[[143 116 117]
 [143 122 114]
 [119 129 127]
 [149 117 112]
 [145 124 118]
 [129 120 151]
 [103 124 137]
 [110 123 137]
 [146 123 113]
 [134 134 116]
 [109 125 133]
 [110 122 141]]
=>
[[117 114 127 112 118 151 137 137 113 116 133 141]
 [116 122 129 117 124 120 124 123 123 134 125 122]
 [143 143 119 149 145 129 103 110 146 134 109 110]]

[[136 128 141 130 129]
 [109 102 109 134 115]
 [135 126 138 130 128]
 [133 123 141 129 126]
 [131 123 138 131 128]
 [130 128 139 139 122]
 [135 127 142 132 127]
 [133 124 140 130 127]
 [132 130 142 139 125]
 [134 125 138 129 128]
 [134 126 141 131 124]]
=>
[[129 115 128 126 128 122 127 127 125 128 124]
 [130 134 130 129 131 139 132 130 139 129 131]
 [141 109 138 141 138 139 142 140 142 138 141]
 [128 102 126 123 123 128 127 124 130 125 126]
 [136 109 135 133 131 130 135 133 132 134 134]]

[[109 106 138 113]
 [106 104 133 131]
 [107 104 148 120]
 [106 105 133 135]
 [107 104 127 123]
 [111 107 132 109]
 [108 105 130 116]
 [106 104 128 127]
 [106 105 153 138]]
=>
[[113 131 120 135 123 109 116 127 138]
 [138 133 148 133 127 132 130 128 153]
 [106 104 104 105 104 107 105 104 105]
 [109 106 107 106 107 111 108 106 106]]

[[123 136 123 138 136 120 124 119 135 138 135 139]
 [130 124 130 122 124 133 129 134 125 122 125 121]
 [141 109 141 107 110 144 139 144 111 108 110 107]
 [125 133 124 133 132 126 125 127 132 131 133 131]
 [121 139 121 141 138 118 122 118 137 140 138 141]
 [136 116 136 115 116 138 135 138 117 115 117 114]
 [124 135 123 137 134 121 124 121 133 136 135 137]]
=>
[[139 121 107 131 141 114 137]
 [135 125 110 133 138 117 135]
 [138 122 108 131 140 115 136]
 [135 125 111 132 137 117 133]
 [119 134 144 127 118 138 121]
 [124 129 139 125 122 135 124]
 [120 133 144 126 118 138 121]
 [136 124 110 132 138 116 134]
 [138 122 107 133 141 115 137]
 [123 130 141 124 121 136 123]
 [136 124 109 133 139 116 135]
 [123 130 141 125 121 136 124]]

[[107 133]
 [148 124]]
=>
[[133 124]
 [107 148]]

[[125 132 123 133 130 136]
 [133 107 124 125 128 130]
 [134 125 127 128 124 134]
 [128 137 143 129 121 123]
 [136 143 139 128 129 123]
 [130 125 140 125 127 121]
 [123 136 136 119 122 135]]
=>
[[136 130 134 123 123 121 135]
 [130 128 124 121 129 127 122]
 [133 125 128 129 128 125 119]
 [123 124 127 143 139 140 136]
 [132 107 125 137 143 125 136]
 [125 133 134 128 136 130 123]]
